Below are the code and all the weights of a small trained network. Each question names an input and a class and asks about switching units off, where a switched-off unit gives its printed mean instead of its output.

import numpy as np


def w(rows, s, z=0):
    codes = np.array(rows[::2]) - 128.0
    scale = np.full(codes.shape[1], s)
    scale[-1] = z or s
    return codes * scale


def norm(h):
    return h / np.sqrt((h * h).mean(-1, keepdims=True) + 1e-5)


def f(y):
    return np.maximum(y, 0)


def log_softmax(a):
    a = a - a.max(-1, keepdims=True)
    return a - np.log(np.exp(a).sum(-1, keepdims=True))


def net(x, mask):
    res = np.array(x, float).reshape(1, 7) / 4 @ E
    u = 0
    for l in range(4):
        y = f(norm(res) @ A[l][:, :-1].T + A[l][:, -1])
        res = res + np.where(mask[u : u + 5], y, B[l][:, -1]) @ B[l][:, :-1]
        u += 5
    return log_softmax(norm(res)[-1] @ U[:, :-1].T + U[:, -1])


A, B = {}, {}
E = w([
[139,126,105,126,135,139,133,127,138,125,144,136],'x0',
[125,119,130,132,116,134,134,141,140,112,121,136],'x1',
[120,121,132,110,124,130,141,143,139,131,133,134],'x2',
[121,128,133,126,140,112,151,126,123,131,127,125],'x3',
[125,162,195,153,140,86,96,122,159,153,154,247],'x4',
[174,115,154,73,94,155,157,27,64,103,100,186],'x5',
[60,157,110,170,75,193,190,75,126,173,141,98],'x6',
],0.013)
A[0] = w([
[21,218,133,238,33,104,166,54,144,164,206,198,2],'0.n0',
[190,38,79,71,184,100,97,155,93,48,68,15,157],'0.n1',
[193,94,204,51,78,175,166,13,86,62,154,132,106],'0.n2',
[190,127,156,40,93,152,159,42,66,85,95,216,110],'0.n3',
[118,171,153,173,123,81,109,123,162,196,119,254,161],'0.n4',
],0.0062,0.0048)
B[0] = w([
[89,80,165,108,182,200,118,164,152,130,140,121,218],'0.n0',
[116,131,215,109,169,193,110,131,136,113,183,105,241],'0.n1',
[97,170,123,77,119,152,162,178,54,94,88,189,250],'0.n2',
[170,4,159,165,96,133,139,89,126,176,169,103,254],'0.n3',
[131,128,100,163,200,114,74,74,147,127,139,154,229],'0.n4',
],0.011,0.0084)
A[1] = w([
[111,177,72,152,47,117,176,149,138,153,110,57,34],'1.n0',
[99,133,89,155,111,135,135,140,144,134,133,69,2],'1.n1',
[233,62,105,122,67,1,128,74,117,146,91,181,60],'1.n2',
[94,101,108,159,92,173,142,127,103,180,127,106,101],'1.n3',
[132,171,68,106,67,150,180,100,66,138,34,121,47],'1.n4',
],0.01,0.0034)
B[1] = w([
[201,89,143,138,117,159,125,121,95,227,131,228,176],'1.n0',
[219,108,178,158,118,164,109,125,82,182,132,109,177],'1.n1',
[76,175,161,170,146,86,59,158,200,76,251,47,216],'1.n2',
[138,131,105,126,56,88,172,156,92,98,124,132,254],'1.n3',
[97,208,85,124,139,97,104,166,232,72,87,125,226],'1.n4',
],0.011,0.0058)
A[2] = w([
[152,199,74,147,145,10,94,174,144,122,100,176,20],'2.n0',
[132,169,152,144,161,98,88,162,148,135,144,145,199],'2.n1',
[167,94,103,165,136,66,72,109,171,140,141,149,157],'2.n2',
[172,83,128,126,109,155,150,167,89,121,136,84,15],'2.n3',
[182,150,173,149,103,145,141,124,107,186,122,153,1],'2.n4',
],0.011,0.00096)
B[2] = w([
[146,71,5,28,1,176,192,75,31,183,68,168,184],'2.n0',
[140,189,123,80,64,167,194,241,180,115,54,53,255],'2.n1',
[146,180,112,128,141,66,132,184,47,86,107,140,229],'2.n2',
[99,73,107,138,126,38,125,58,114,228,43,141,251],'2.n3',
[187,27,142,166,170,169,117,112,126,161,146,54,180],'2.n4',
],0.008,0.0067)
A[3] = w([
[128,70,150,206,121,163,126,75,172,233,128,164,144],'3.n0',
[79,169,118,158,147,164,130,166,254,184,140,4,115],'3.n1',
[181,104,133,87,122,121,122,199,76,159,89,95,254],'3.n2',
[111,145,96,164,54,88,154,97,125,139,143,64,109],'3.n3',
[75,179,49,93,68,147,197,91,117,107,82,104,108],'3.n4',
],0.0096,0.004)
B[3] = w([
[178,110,144,78,71,153,182,69,59,129,120,92,225],'3.n0',
[126,136,178,137,162,72,48,162,185,44,248,69,236],'3.n1',
[116,116,88,173,101,140,164,88,129,178,67,134,255],'3.n2',
[99,125,97,111,90,125,185,123,120,137,66,199,165],'3.n3',
[107,185,52,131,228,140,67,159,166,105,144,183,226],'3.n4',
],0.013,0.0099)
U = w([
[152,163,222,161,161,55,47,190,185,57,243,103,255],'0',
[191,18,177,93,89,181,189,29,76,160,90,151,78],'1',
[108,254,29,121,121,102,173,190,137,102,11,212,33],'2',
],0.0098,0.00099)

Each question gives the input, the list of numbers given to net, and the class t.
The units are the neurons (one row each of A and B). Each row of codes is followed by its name. A weight is (code - 128) times the scale printed after its matrix; where a second scale follows, it is the last column's (A, B and U).
mask holds one flag per neuron, layer by layer. A switched-off neuron (its flag False) gives its mean, the last column of its row in B, instead of its output. The means were averaged over made-up inputs and are rounded, as every weight is.
A unit's drop is (log p(t) with every unit on - log p(t) with that unit switched off) / (log p(t) with every unit on - log p(t) with every unit switched off).
The circuit of an input: a set's keep is (log p(t) with only the set's units on - log p(t) with every unit switched off) / (log p(t) with every unit on - log p(t) with every unit switched off). Starting from the 12 units with the biggest drops (on a tie, the unit counted first), units are removed one at a time, each time the one whose removal leaves the highest keep (on an exact tie, the one counted first), for as long as the keep stays at least 0.8.
units of the circuit, in order: the units of the circuit, biggest drop first
top k neurons: the k neurons with the biggest drops, biggest first
top k neurons in layer l: the k neurons of layer l with the biggest drops, biggest first
drop of u: that unit's drop, to one decimal
input [8,5,6,8,3,8,-2], class 0: units of the circuit, in order => 1.n2, 0.n1
input [8,2,1,8,5,5,-2], class 0: units of the circuit, in order => 1.n2
input [4,-8,6,8,8,7,0], class 0: top 2 neurons in layer 0 => 0.n1, 0.n4
input [-4,2,-3,5,6,-6,-1], class 2: top 2 neurons => 2.n0, 0.n1
input [-1,-1,-6,-1,3,-1,7], class 0: top 4 neurons => 0.n0, 3.n1, 0.n3, 2.n3
input [-4,5,-2,0,0,3,6], class 2: top 2 neurons => 0.n1, 0.n2
input [4,8,7,-4,1,8,-8], class 0: top 2 neurons in layer 0 => 0.n0, 0.n3
input [2,-1,7,-6,-6,-3,1], class 1: top 2 neurons => 2.n3, 1.n2
input [5,-7,2,3,2,7,-5], class 0: top 2 neurons => 1.n2, 0.n3
input [6,-6,-3,2,0,-6,4], class 1: top 4 neurons => 0.n1, 0.n4, 1.n1, 1.n2
input [4,-6,-8,8,-5,1,-7], class 1: top 2 neurons => 1.n2, 1.n4
input [5,8,7,2,-2,8,6], class 2: top 2 neurons => 1.n4, 0.n2
input [-7,-8,-5,5,0,-1,3], class 1: top 4 neurons => 1.n4, 0.n2, 0.n1, 1.n2
input [-1,1,-2,-3,0,2,1], class 2: units of the circuit, in order => 0.n2
input [-5,-7,5,8,7,-3,-4], class 2: drop of 2.n0 => 0.5
input [3,8,-8,8,-6,7,6], class 2: drop of 3.n0 => 0.0
input [0,8,-1,-4,2,-4,-7], class 2: drop of 2.n0 => 0.2
input [-2,-4,5,-4,0,-8,6], class 1: drop of 1.n4 => 0.2
